Here is a tiny trained network, its code and every weight. The questions are about switching its units off for an input and a class, where a switched-off unit gives its printed mean instead of its output.

import numpy as np


def w(rows, s, z=0):
    codes = np.array(rows[::2]) - 128.0
    scale = np.full(codes.shape[1], s)
    scale[-1] = z or s
    return codes * scale


def f(y):
    return y / 2 * (1 + np.tanh(0.7978845608 * (y + 0.044715 * y**3)))


def log_softmax(a):
    a = a - a.max(-1, keepdims=True)
    return a - np.log(np.exp(a).sum(-1, keepdims=True))


def net(x, mask):
    res = np.array(x, float).reshape(1, 6) / 4 @ E
    y = f(res @ A[0][:, :-1].T + A[0][:, -1])
    res = res + np.where(mask, y, B[0][:, -1]) @ B[0][:, :-1]
    return log_softmax(res[-1] @ U[:, :-1].T + U[:, -1])


A, B = {}, {}
E = w([
[126,129,131,129,126],'x0',
[23,54,75,119,204],'x1',
[127,127,130,126,125],'x2',
[132,138,18,40,47],'x3',
[189,183,71,126,218],'x4',
[238,4,114,152,137],'x5',
],0.0048)
A[0] = w([
[169,158,150,135,96,42],'N1',
[128,127,200,159,176,25],'N2',
[175,163,169,121,95,38],'N3',
[129,118,112,133,107,26],'N4',
[95,83,163,118,64,50],'N5',
[85,183,133,128,130,71],'N6',
[126,129,129,130,127,140],'N7',
[82,99,91,151,150,69],'N8',
[128,127,183,163,159,30],'N9',
[107,102,148,134,92,98],'N10',
[175,172,84,116,214,59],'N11',
[127,128,188,167,171,42],'N12',
[146,146,105,131,152,58],'N13',
[167,168,89,132,180,35],'N14',
[189,54,112,140,128,3],'N15',
[130,131,139,125,132,22],'N16',
[95,183,135,119,129,8],'N17',
[82,88,100,126,167,56],'N18',
[130,132,9,99,54,10],'N19',
[116,105,133,125,98,22],'N20',
[88,180,140,116,134,72],'N21',
[165,167,87,129,191,60],'N22',
[124,128,182,167,168,58],'N23',
[71,205,125,141,123,10],'N24',
[75,89,97,131,165,60],'N25',
[86,62,187,131,47,36],'N26',
[125,130,124,135,126,140],'N27',
[92,181,149,99,137,15],'N28',
[175,71,131,113,137,51],'N29',
[80,194,126,142,125,39],'N30',
[171,160,142,149,93,42],'N31',
[187,172,154,152,73,31],'N32',
[75,84,88,128,169,56],'N33',
[187,51,114,145,133,1],'N34',
],0.012,0.007)
B[0] = w([
[90,160,205,110,102,106],'N1',
[87,138,89,37,162,151],'N2',
[108,170,222,111,141,126],'N3',
[38,101,141,76,101,50],'N4',
[53,135,97,176,128,134],'N5',
[176,57,130,136,120,164],'N6',
[140,134,116,132,118,150],'N7',
[142,173,177,115,101,149],'N8',
[79,118,110,28,146,120],'N9',
[94,139,97,155,121,122],'N10',
[45,118,91,191,77,199],'N11',
[110,142,73,30,138,152],'N12',
[61,106,139,127,119,75],'N13',
[41,122,108,155,93,118],'N14',
[182,21,142,112,106,155],'N15',
[10,92,165,35,70,44],'N16',
[116,34,145,103,95,101],'N17',
[135,172,207,112,106,161],'N18',
[91,143,79,1,180,254],'N19',
[33,124,129,106,91,57],'N20',
[173,63,129,135,123,160],'N21',
[53,119,109,175,101,153],'N22',
[124,146,60,34,122,154],'N23',
[164,34,159,136,119,162],'N24',
[151,185,196,115,88,177],'N25',
[32,108,89,200,126,178],'N26',
[137,131,122,133,127,151],'N27',
[123,31,173,114,134,112],'N28',
[163,58,146,113,94,139],'N29',
[158,39,155,138,133,153],'N30',
[78,148,217,126,113,110],'N31',
[110,189,232,126,124,159],'N32',
[139,177,225,128,114,193],'N33',
[197,16,170,117,146,157],'N34',
],0.03,0.002)
U = w([
[238,2,110,120,88,75],'0',
[192,147,64,137,117,254],'1',
[143,147,38,17,143,87],'2',
[178,195,189,132,64,63],'3',
[198,139,66,155,124,207],'4',
[76,107,42,207,69,61],'5',
],0.0048,0.0098)

Each question gives the input, the list of numbers given to net, and the class t.
The units are the neurons (one row each of A and B). Each row of codes is followed by its name. A weight is (code - 128) times the scale printed after its matrix; where a second scale follows, it is the last column's (A, B and U).
mask holds one flag per neuron, in row order. A switched-off neuron (its flag False) gives its mean, the last column of its row in B, instead of its output. The means were averaged over made-up inputs and are rounded, as every weight is.
A unit's drop is (log p(t) with every unit on - log p(t) with that unit switched off) / (log p(t) with every unit on - log p(t) with every unit switched off).
The circuit of an input: a set's keep is (log p(t) with only the set's units on - log p(t) with every unit switched off) / (log p(t) with every unit on - log p(t) with every unit switched off). Starting from the 12 units with the biggest drops (on a tie, the unit counted first), units are removed one at a time, each time the one whose removal leaves the highest keep (on an exact tie, the one counted first), for as long as the keep stays at least 0.8.
circuit, biggest first: the units of the circuit, biggest drop first
unit that matters most: the unit with the biggest drop
k most important neurons: the k neurons with the biggest drops, biggest first
drop when u is switched off: that unit's drop, to one decimal
input [5,-1,-5,4,-6,4], class 5: circuit, biggest first : [N26; N5]
input [3,-4,1,5,6,-2], class 5: unit that matters most : N11
input [5,-7,6,-5,8,-3], class 5: circuit, biggest first : [N11; N22]
input [3,2,-3,-1,5,2], class 5: circuit, biggest first : [N11; N22; N19; N14]
input [2,-7,3,-6,8,6], class 5: circuit, biggest first : [N11; N22]
input [0,-7,4,8,-8,-7], class 2: 2 most important neurons : [N19; N11]
input [-7,-8,2,2,-1,-5], class 3: circuit, biggest first : [N32; N3]
input [5,-8,-4,0,6,-3], class 3: circuit, biggest first : [N32; N3]
input [6,1,-5,-7,-8,-7], class 5: 3 most important neurons : [N26; N5; N10]
input [-5,0,0,2,-6,8], class 0: 2 most important neurons : [N34; N15]
input [3,-8,0,-6,-3,3], class 3: 2 most important neurons : [N32; N3]
input [-2,-6,2,-4,-7,1], class 5: 2 most important neurons : [N26; N5]
input [1,-2,-1,-6,6,7], class 0: 3 most important neurons : [N34; N15; N29]
input [-5,-8,-2,-4,8,-5], class 3: circuit, biggest first : [N32]
input [4,8,3,5,0,-5], class 3: 4 most important neurons : [N33; N25; N18; N8]
input [7,8,1,0,6,-6], class 3: 4 most important neurons : [N33; N25; N18; N8]
input [-2,6,-6,-4,7,-3], class 5: 3 most important neurons : [N11; N22; N14]
input [-1,-6,1,3,7,-3], class 5: drop when N22 is switched off : 0.2
input [-6,6,2,6,5,-6], class 0: drop when N6 is switched off : 0.4
input [-2,6,-6,-1,4,5], class 3: unit that matters most : N33
input [5,-8,-4,1,2,3], class 3: drop when N32 is switched off : 0.1
